Below is a small trained network, with its code and all its weights. Each question gives an input and a class and asks what happens when units are switched off, that is, made to give their printed mean instead of their output.

import numpy as np


def w(rows, s, z=0):
    codes = np.array(rows[::2]) - 128.0
    scale = np.full(codes.shape[1], s)
    scale[-1] = z or s
    return codes * scale


def f(y):
    return np.maximum(y, 0)


def log_softmax(a):
    a = a - a.max(-1, keepdims=True)
    return a - np.log(np.exp(a).sum(-1, keepdims=True))


def net(x, mask):
    res = np.array(x, float).reshape(1, 4) / 4 @ E
    y = f(res @ A[0][:, :-1].T + A[0][:, -1])
    res = res + np.where(mask, y, B[0][:, -1]) @ B[0][:, :-1]
    return log_softmax(res[-1] @ U[:, :-1].T + U[:, -1])


A, B = {}, {}
E = w([
[152,131,150,90,147,180,90,71,137,127],'x0',
[5,112,75,121,3,197,120,36,82,202],'x1',
[115,126,126,129,137,141,139,150,120,130],'x2',
[126,69,227,74,94,104,48,231,241,238],'x3',
],0.0074)
A[0] = w([
[108,102,172,80,109,114,90,184,220,193,150],'neuron 1',
[126,98,124,96,128,143,113,166,138,166,102],'neuron 2',
[149,84,107,143,131,124,76,149,90,111,87],'neuron 3',
[205,121,164,138,231,108,125,191,159,67,40],'neuron 4',
[135,67,175,84,103,110,83,184,151,210,160],'neuron 5',
[2,93,90,99,16,164,135,70,100,211,6],'neuron 6',
[210,135,157,113,254,76,154,162,171,79,58],'neuron 7',
[162,77,169,94,69,130,94,189,175,181,165],'neuron 8',
[136,202,63,164,154,148,170,67,72,16,202],'neuron 9',
],0.0066,0.0014)
B[0] = w([
[53,65,60,68,185,101,215,74,78,59,235],'neuron 1',
[108,87,98,109,122,148,92,108,122,107,164],'neuron 2',
[103,143,145,124,147,105,126,145,122,159,134],'neuron 3',
[228,191,174,175,67,139,80,170,134,183,246],'neuron 4',
[76,77,70,50,201,130,191,41,42,100,226],'neuron 5',
[219,250,225,216,50,189,35,184,241,229,243],'neuron 6',
[195,143,195,182,71,150,68,218,233,184,254],'neuron 7',
[71,95,69,91,156,86,164,84,93,75,222],'neuron 8',
[51,79,48,75,202,53,142,76,2,43,234],'neuron 9',
],0.0067,0.0091)
U = w([
[66,43,35,47,231,95,179,85,34,61,249],'0',
[217,176,254,221,33,159,63,191,205,247,7],'1',
],0.0075,0.0013)

Each question gives the input, the list of numbers given to net, and the class t.
The units are the neurons (one row each of A and B). Each row of codes is followed by its name. A weight is (code - 128) times the scale printed after its matrix; where a second scale follows, it is the last column's (A, B and U).
mask holds one flag per neuron, in row order. A switched-off neuron (its flag False) gives its mean, the last column of its row in B, instead of its output. The means were averaged over made-up inputs and are rounded, as every weight is.
A unit's drop is (log p(t) with every unit on - log p(t) with that unit switched off) / (log p(t) with every unit on - log p(t) with every unit switched off).
The circuit of an input: a set's keep is (log p(t) with only the set's units on - log p(t) with every unit switched off) / (log p(t) with every unit on - log p(t) with every unit switched off). Starting from all 9 units, units are removed one at a time, each time the one whose removal leaves the highest keep (on an exact tie, the one counted first), for as long as the keep stays at least 0.8.
circuit, biggest first: the units of the circuit, biggest drop first
top k neurons: the k neurons with the biggest drops, biggest first
drop of u: that unit's drop, to one decimal
input [-6,3,5,-2], class 1: circuit, biggest first : neuron 1
input [-3,8,-8,8], class 0: top 3 neurons : neuron 1; neuron 5; neuron 8
input [4,-5,3,-4], class 1: top 2 neurons : neuron 7; neuron 1
input [-8,-5,2,5], class 0: top 2 neurons : neuron 6; neuron 1
input [6,-1,-5,1], class 0: top 2 neurons : neuron 6; neuron 7
input [0,-7,-7,-6], class 1: top 3 neurons : neuron 7; neuron 4; neuron 1
input [1,-3,-2,-1], class 1: top 2 neurons : neuron 1; neuron 5
input [-7,-4,-3,5], class 0: top 2 neurons : neuron 6; neuron 1
input [4,0,-7,1], class 0: top 3 neurons : neuron 6; neuron 7; neuron 4
input [-1,7,1,-3], class 1: drop of neuron 6 : 1.2
input [-6,-6,7,6], class 0: drop of neuron 8 : 0.4
input [-8,4,-4,-2], class 1: drop of neuron 6 : 0.4
